Here is a tiny trained network, its code and every weight. The questions are about switching its units off for an input and a target symbol, where a switched-off unit gives its printed mean instead of its output.

import numpy as np


def w(rows, s, z=0):
    codes = np.array(rows[::2]) - 128.0
    scale = np.full(codes.shape[1], s)
    scale[-1] = z or s
    return codes * scale


def f(y):
    return np.maximum(y, 0)


def softmax(a):
    e = np.exp(a - a.max(-1, keepdims=True))
    return e / e.sum(-1, keepdims=True)


def log_softmax(a):
    a = a - a.max(-1, keepdims=True)
    return a - np.log(np.exp(a).sum(-1, keepdims=True))


def net(x, mask):
    ids = ['γελπτφ'.index(c) for c in x.split()]
    T = len(ids)
    res = E[ids] + P[:T]
    u = 0
    for l in range(3):
        q, k, v = (res @ M[l].T for M in (Q, K, V))
        z = softmax(np.where(np.tri(T) > 0, q @ k.T / 2**0.5, -1e9)) @ v
        res = res + np.where(mask[u], z, O[l][:, -1]) @ O[l][:, :-1]
        u += 1
        y = f(res @ A[l][:, :-1].T + A[l][:, -1])
        res = res + np.where(mask[u : u + 12], y, B[l][:, -1]) @ B[l][:, :-1]
        u += 12
    return log_softmax(res[-1] @ U[:, :-1].T + U[:, -1])


Q, K, V, O, A, B = {}, {}, {}, {}, {}, {}
E = w([
[91,82,27,72,71,101,103,85],'γ',
[180,162,102,52,140,185,30,186],'ε',
[89,119,197,98,206,89,59,88],'λ',
[227,175,137,156,7,96,73,125],'π',
[89,98,240,237,83,161,217,87],'τ',
[142,96,95,90,182,203,225,162],'φ',
],0.011)
P = w([
[49,187,112,69,79,95,147,127],'0',
[135,208,66,184,226,125,138,95],'1',
[52,141,125,91,101,103,118,160],'2',
[163,147,102,189,219,170,111,101],'3',
[104,103,162,112,103,103,101,179],'4',
[202,94,111,205,194,164,101,111],'5',
[141,61,178,123,94,78,102,220],'6',
[255,69,125,214,172,154,107,126],'7',
],0.0093)
Q[0] = w([
[89,99,82,130,153,145,132,142],'L0H0',
[87,255,130,129,108,84,134,183],'L0H0',
],0.0072)
K[0] = w([
[129,100,122,171,158,156,169,175],'L0H0',
[70,254,127,76,96,72,186,145],'L0H0',
],0.006)
V[0] = w([
[100,210,178,47,144,106,178,210],'L0H0',
[151,17,98,189,181,132,3,173],'L0H0',
],0.0047)
O[0] = w([
[43,191,127,169,125,253,101,136,2],'L0H0',
[228,141,154,71,174,110,172,189,43],'L0H0',
],0.0072,0.00034)
A[0] = w([
[145,175,139,135,161,167,99,120,51],'L0N0',
[69,163,149,102,154,142,182,153,72],'L0N1',
[123,156,141,182,120,170,118,125,87],'L0N2',
[170,115,144,165,208,201,95,56,135],'L0N3',
[157,143,86,144,122,74,173,67,68],'L0N4',
[190,165,128,215,125,150,117,99,1],'L0N5',
[158,168,111,140,237,191,98,191,89],'L0N6',
[122,71,93,109,149,169,190,182,118],'L0N7',
[174,112,145,145,142,63,144,113,208],'L0N8',
[116,127,157,62,73,82,190,119,163],'L0N9',
[177,92,110,106,111,202,138,83,141],'L0N10',
[86,108,88,1,125,127,94,251,91],'L0N11',
],0.0074,0.0027)
B[0] = w([
[135,84,95,143,95,94,106,95,156],'L0N0',
[136,96,102,130,211,148,73,130,155],'L0N1',
[125,102,102,182,134,111,145,125,154],'L0N2',
[175,111,57,146,107,54,131,108,243],'L0N3',
[87,103,124,106,212,117,107,148,169],'L0N4',
[153,111,101,191,144,193,76,122,168],'L0N5',
[135,145,85,63,82,100,176,76,219],'L0N6',
[182,72,164,153,207,188,128,158,186],'L0N7',
[162,143,181,116,194,137,97,132,227],'L0N8',
[107,93,138,226,120,96,115,108,194],'L0N9',
[147,177,78,139,190,131,142,164,190],'L0N10',
[140,114,178,91,49,213,116,2,253],'L0N11',
],0.0072,0.0038)
Q[1] = w([
[45,143,247,137,52,163,152,160],'L1H0',
[123,143,144,51,112,74,156,182],'L1H0',
],0.014)
K[1] = w([
[2,194,74,82,140,123,84,37],'L1H0',
[122,231,105,165,108,129,5,117],'L1H0',
],0.0091)
V[1] = w([
[134,125,99,77,144,116,87,133],'L1H0',
[111,168,110,187,82,108,1,146],'L1H0',
],0.0087)
O[1] = w([
[138,135,67,119,119,56,130,254,208],'L1H0',
[140,135,140,115,159,165,92,199,251],'L1H0',
],0.0088,0.0013)
A[1] = w([
[65,79,135,124,91,68,137,52,105],'L1N0',
[161,146,23,135,158,84,112,175,101],'L1N1',
[151,131,70,173,111,60,162,108,60],'L1N2',
[176,233,160,104,51,142,76,180,72],'L1N3',
[133,139,157,103,219,200,92,119,220],'L1N4',
[175,70,154,124,131,93,77,133,251],'L1N5',
[108,107,190,143,2,197,85,122,17],'L1N6',
[83,202,91,170,144,158,166,113,144],'L1N7',
[126,121,122,92,185,203,203,171,161],'L1N8',
[176,87,172,76,133,200,127,152,242],'L1N9',
[130,133,102,68,203,95,60,194,189],'L1N10',
[131,78,105,132,124,104,181,91,62],'L1N11',
],0.008,0.0018)
B[1] = w([
[216,128,132,195,75,145,98,207,205],'L1N0',
[141,138,182,85,140,147,152,214,247],'L1N1',
[125,187,103,114,137,65,185,144,204],'L1N2',
[58,222,94,163,139,139,255,55,197],'L1N3',
[131,188,175,154,99,217,58,113,215],'L1N4',
[132,205,140,115,110,94,89,100,254],'L1N5',
[70,116,134,98,83,38,170,141,224],'L1N6',
[187,58,121,137,108,95,118,130,162],'L1N7',
[181,162,132,218,150,94,70,97,165],'L1N8',
[114,161,128,129,114,122,103,48,212],'L1N9',
[102,156,187,36,124,154,122,139,239],'L1N10',
[139,175,127,149,191,120,92,148,191],'L1N11',
],0.0072,0.0061)
Q[2] = w([
[94,111,124,112,113,119,150,147],'L2H0',
[123,105,107,251,92,150,157,64],'L2H0',
],0.013)
K[2] = w([
[62,181,96,116,6,40,76,117],'L2H0',
[4,80,24,192,191,251,224,211],'L2H0',
],0.0042)
V[2] = w([
[171,107,233,186,162,12,44,161],'L2H0',
[188,254,228,104,215,67,88,90],'L2H0',
],0.0041)
O[2] = w([
[2,130,87,130,163,109,114,122,145],'L2H0',
[39,95,52,183,56,213,176,153,254],'L2H0',
],0.0068,0.0058)
A[2] = w([
[54,132,76,189,79,174,114,78,100],'L2N0',
[147,72,116,158,170,197,35,24,63],'L2N1',
[117,54,152,49,150,26,46,129,3],'L2N2',
[151,65,73,100,81,87,76,110,135],'L2N3',
[193,180,175,169,71,101,143,84,56],'L2N4',
[236,115,111,92,142,222,194,145,4],'L2N5',
[93,106,192,54,38,255,118,90,99],'L2N6',
[88,180,104,139,156,61,186,157,203],'L2N7',
[141,160,97,144,116,133,177,155,140],'L2N8',
[223,145,112,117,134,107,167,129,39],'L2N9',
[56,51,184,218,114,99,192,210,43],'L2N10',
[87,67,164,52,86,174,42,173,80],'L2N11',
],0.0065,0.0027)
B[2] = w([
[168,116,194,55,178,86,133,101,210],'L2N0',
[176,47,156,96,71,242,205,32,198],'L2N1',
[147,191,29,116,254,140,216,37,166],'L2N2',
[190,95,108,155,105,74,89,102,175],'L2N3',
[10,91,48,73,162,135,192,175,206],'L2N4',
[79,98,171,155,83,104,12,129,166],'L2N5',
[197,209,110,164,200,54,161,165,254],'L2N6',
[66,45,115,125,70,175,144,129,208],'L2N7',
[79,123,172,168,118,111,66,162,180],'L2N8',
[196,79,180,134,68,104,86,156,171],'L2N9',
[242,155,212,57,107,85,136,187,151],'L2N10',
[129,185,110,245,131,131,87,61,205],'L2N11',
],0.006,0.0075)
U = w([
[181,201,112,90,198,107,228,145,4],'γ',
[184,116,246,87,94,107,96,194,122],'ε',
[2,98,93,107,84,178,139,173,211],'λ',
[118,211,162,219,167,161,48,172,91],'π',
[151,112,146,125,126,204,145,101,155],'τ',
[197,146,36,235,100,62,114,137,157],'φ',
],0.0048,0.0031)

Each question gives the input, a string of symbols that net reads in full, and the target symbol t.
The units are the heads (2 rows each of Q, K, V and O) and the neurons (one row each of A and B). Each row of codes is followed by its name. A weight is (code - 128) times the scale printed after its matrix; where a second scale follows, it is the last column's (O, A, B and U).
mask holds one flag per unit, layer by layer, with each layer's heads first. A switched-off unit (its flag False) gives its mean, the last column of its rows in O or B, instead of its output. The means were averaged over made-up inputs and are rounded, as every weight is.
A unit's drop is (log p(t) with every unit on - log p(t) with that unit switched off) / (log p(t) with every unit on - log p(t) with every unit switched off).
The circuit of an input: a set's keep is (log p(t) with only the set's units on - log p(t) with every unit switched off) / (log p(t) with every unit on - log p(t) with every unit switched off). Starting from the 12 units with the biggest drops (on a tie, the unit counted first), units are removed one at a time, each time the one whose removal leaves the highest keep (on an exact tie, the one counted first), for as long as the keep stays at least 0.8.
circuit, biggest first: the units of the circuit, biggest drop first
unit that matters most: the unit with the biggest drop
k most important neurons: the k neurons with the biggest drops, biggest first
k most important neurons of layer l: the k neurons of layer l with the biggest drops, biggest first
input γ ε π γ φ τ λ ε, target τ: circuit, biggest first -> [L1H0, L2N1, L1N4]
input π φ τ ε, target φ: circuit, biggest first -> [L0N7, L1H0, L0N3, L1N10]
input λ τ λ λ, target τ: circuit, biggest first -> [L1H0, L2N1]
input τ γ π τ φ λ, target φ: 3 most important neurons -> [L0N7, L0N3, L1N0]
input γ ε π π γ λ τ π, target τ: circuit, biggest first -> [L1H0, L0N5, L2N1]
input γ λ λ τ, target τ: 2 most important neurons of layer 0 -> [L0N5, L0N6]
input λ γ π ε γ γ, target ε: 2 most important neurons of layer 1 -> [L1N1, L1N9]
input ε λ λ ε γ ε, target ε: 2 most important neurons of layer 1 -> [L1N1, L1N5]
input ε γ ε λ, target λ: 2 most important neurons -> [L1N3, L0N3]
input φ φ π τ ε τ, target τ: circuit, biggest first -> [L0H0, L1H0, L2N1, L0N5]
input γ λ γ φ φ, target τ: 2 most important neurons -> [L2N1, L0N7]
input γ γ π τ φ γ γ λ, target λ: 3 most important neurons -> [L0N11, L0N3, L0N8]
input ε λ γ π, target π: unit that matters most -> L1H0
input λ λ τ λ γ γ λ γ, target λ: unit that matters most -> L2H0
input π φ λ γ γ π π ε, target π: 2 most important neurons of layer 2 -> [L2N5, L2N6]
input λ γ γ γ, target γ: 3 most important neurons -> [L0N11, L2N2, L1N0]
input λ π γ λ λ ε, target λ: 2 most important neurons of layer 0 -> [L0N6, L0N3]
input λ τ φ τ, target φ: 3 most important neurons -> [L0N7, L0N3, L1N2]
input γ λ π π λ, target π: 2 most important neurons -> [L2N11, L2N6]
input γ γ π λ λ φ π, target λ: 2 most important neurons -> [L1N3, L2N7]
input φ γ τ λ, target τ: most important neuron -> [L2N1]
input τ λ π γ γ γ, target γ: 3 most important neurons -> [L0N11, L2N2, L1N5]
input λ γ λ γ, target λ: 2 most important neurons -> [L2N6, L2N7]
input γ τ φ λ γ ε γ ε, target ε: 3 most important neurons of layer 1 -> [L1N1, L1N10, L1N9]
input ε τ ε, target γ: 3 most important neurons -> [L2N6, L1N3, L0N11]
input π φ τ τ, target φ: 3 most important neurons of layer 0 -> [L0N7, L0N3, L0N6]
input γ φ λ, target π: most important neuron of layer 2 -> [L2N11]
